Below is a small trained network, with its code and all its weights. Each question gives an input and a class and asks what happens when units are switched off, that is, made to give their printed mean instead of their output.

import numpy as np


def w(rows, s, z=0):
    codes = np.array(rows[::2]) - 128.0
    scale = np.full(codes.shape[1], s)
    scale[-1] = z or s
    return codes * scale


def norm(h):
    return h / np.sqrt((h * h).mean(-1, keepdims=True) + 1e-5)


def f(y):
    return np.maximum(y, 0)


def log_softmax(a):
    a = a - a.max(-1, keepdims=True)
    return a - np.log(np.exp(a).sum(-1, keepdims=True))


def net(x, mask):
    res = np.array(x, float).reshape(1, 5) / 4 @ E
    u = 0
    for l in range(3):
        y = f(norm(res) @ A[l][:, :-1].T + A[l][:, -1])
        res = res + np.where(mask[u : u + 8], y, B[l][:, -1]) @ B[l][:, :-1]
        u += 8
    return log_softmax(norm(res)[-1] @ U[:, :-1].T + U[:, -1])


A, B = {}, {}
E = w([
[128,85,206,145,91,34],'x0',
[81,136,140,128,43,132],'x1',
[140,162,88,206,56,84],'x2',
[85,109,107,185,231,2],'x3',
[112,15,57,144,127,95],'x4',
],0.0065)
A[0] = w([
[121,215,198,136,131,116,63],'0.n0',
[127,107,100,192,105,60,90],'0.n1',
[106,76,233,83,108,110,129],'0.n2',
[73,95,73,139,44,127,66],'0.n3',
[199,198,101,94,85,204,35],'0.n4',
[56,107,37,165,161,115,4],'0.n5',
[160,161,98,120,76,173,66],'0.n6',
[154,185,85,129,151,253,22],'0.n7',
],0.0079,0.0046)
B[0] = w([
[135,100,143,20,113,37,204],'0.n0',
[52,136,167,154,163,85,239],'0.n1',
[208,158,213,40,99,106,254],'0.n2',
[104,186,47,142,131,220,200],'0.n3',
[126,103,253,209,64,225,241],'0.n4',
[177,244,22,210,192,159,194],'0.n5',
[140,134,124,206,60,193,200],'0.n6',
[174,85,220,6,109,112,248],'0.n7',
],0.0065,0.0035)
A[1] = w([
[148,90,147,51,254,153,186],'1.n0',
[108,134,158,36,104,177,239],'1.n1',
[126,129,44,171,193,141,107],'1.n2',
[102,90,38,229,61,134,1],'1.n3',
[96,43,149,33,148,177,81],'1.n4',
[46,102,104,111,134,8,234],'1.n5',
[110,163,171,122,16,191,106],'1.n6',
[128,193,121,97,146,81,93],'1.n7',
],0.0094,0.0048)
B[1] = w([
[99,142,99,64,89,111,234],'1.n0',
[172,99,141,124,67,62,254],'1.n1',
[100,97,77,68,94,162,181],'1.n2',
[110,112,44,9,223,159,166],'1.n3',
[128,173,187,111,113,46,188],'1.n4',
[102,126,115,182,167,173,241],'1.n5',
[128,87,124,198,154,170,229],'1.n6',
[115,149,134,157,84,97,159],'1.n7',
],0.012,0.0082)
A[2] = w([
[98,122,45,98,155,142,23],'2.n0',
[65,95,165,209,198,155,35],'2.n1',
[116,126,152,137,182,16,3],'2.n2',
[118,65,109,175,139,82,104],'2.n3',
[197,92,183,200,47,171,73],'2.n4',
[187,168,207,34,130,51,96],'2.n5',
[224,156,168,129,134,254,16],'2.n6',
[116,145,24,89,92,81,125],'2.n7',
],0.008,0.0049)
B[2] = w([
[118,158,100,46,153,206,176],'2.n0',
[157,237,143,106,175,104,171],'2.n1',
[93,90,146,184,56,162,165],'2.n2',
[79,171,157,137,96,128,163],'2.n3',
[118,56,35,214,114,213,233],'2.n4',
[200,187,123,28,33,82,254],'2.n5',
[100,67,202,254,111,219,170],'2.n6',
[131,167,105,99,95,201,206],'2.n7',
],0.0092,0.0061)
U = w([
[60,156,24,102,189,180,149],'0',
[207,80,187,134,252,197,10],'1',
[50,193,168,241,196,69,116],'2',
[173,69,201,213,38,219,176],'3',
[194,133,176,29,61,49,183],'4',
],0.017,0.012)

Each question gives the input, the list of numbers given to net, and the class t.
The units are the neurons (one row each of A and B). Each row of codes is followed by its name. A weight is (code - 128) times the scale printed after its matrix; where a second scale follows, it is the last column's (A, B and U).
mask holds one flag per neuron, layer by layer. A switched-off neuron (its flag False) gives its mean, the last column of its row in B, instead of its output. The means were averaged over made-up inputs and are rounded, as every weight is.
A unit's drop is (log p(t) with every unit on - log p(t) with that unit switched off) / (log p(t) with every unit on - log p(t) with every unit switched off).
The circuit of an input: a set's keep is (log p(t) with only the set's units on - log p(t) with every unit switched off) / (log p(t) with every unit on - log p(t) with every unit switched off). Starting from the 12 units with the biggest drops (on a tie, the unit counted first), units are removed one at a time, each time the one whose removal leaves the highest keep (on an exact tie, the one counted first), for as long as the keep stays at least 0.8.
units of the circuit, in order: the units of the circuit, biggest drop first
most important unit: the unit with the biggest drop
top k neurons: the k neurons with the biggest drops, biggest first
k most important neurons of layer l: the k neurons of layer l with the biggest drops, biggest first
drop when u is switched off: that unit's drop, to one decimal
input [-5,0,-3,4,-2], class 4: most important unit -> 0.n7
input [-2,-2,-8,8,-4], class 4: 3 most important neurons of layer 1 -> [1.n6 1.n0 1.n3]
input [7,-7,4,7,7], class 2: 2 most important neurons of layer 0 -> [0.n1 0.n3]
input [-8,-7,-4,-3,-8], class 4: top 2 neurons -> [0.n7 1.n5]
input [6,5,7,-1,1], class 2: 4 most important neurons of layer 1 -> [1.n0 1.n2 1.n6 1.n5]
input [3,7,4,-2,2], class 0: top 4 neurons -> [1.n3 0.n7 0.n3 0.n4]
input [-7,-6,-4,-8,5], class 4: top 4 neurons -> [0.n7 1.n4 1.n5 1.n1]
input [3,-2,2,7,6], class 0: top 3 neurons -> [1.n2 0.n5 0.n2]
input [-3,-8,-6,-7,1], class 4: top 2 neurons -> [1.n4 0.n7]
input [3,-3,-5,8,5], class 0: top 2 neurons -> [1.n0 1.n2]
input [3,-1,-5,8,1], class 0: top 2 neurons -> [1.n0 0.n4]
input [4,5,2,3,5], class 0: top 3 neurons -> [1.n3 0.n3 0.n7]
input [2,1,3,6,1], class 2: top 3 neurons -> [0.n1 1.n0 0.n3]
input [-3,-3,-6,-8,3], class 4: units of the circuit, in order -> [1.n4]
input [-8,-1,7,-4,7], class 0: top 2 neurons -> [1.n3 0.n2]
input [8,-5,-4,6,0], class 2: top 3 neurons -> [1.n5 0.n7 1.n1]
input [-8,8,-3,3,-3], class 4: drop when 1.n4 is switched off -> 0.5
input [4,2,-4,-5,3], class 4: drop when 1.n4 is switched off -> 0.2
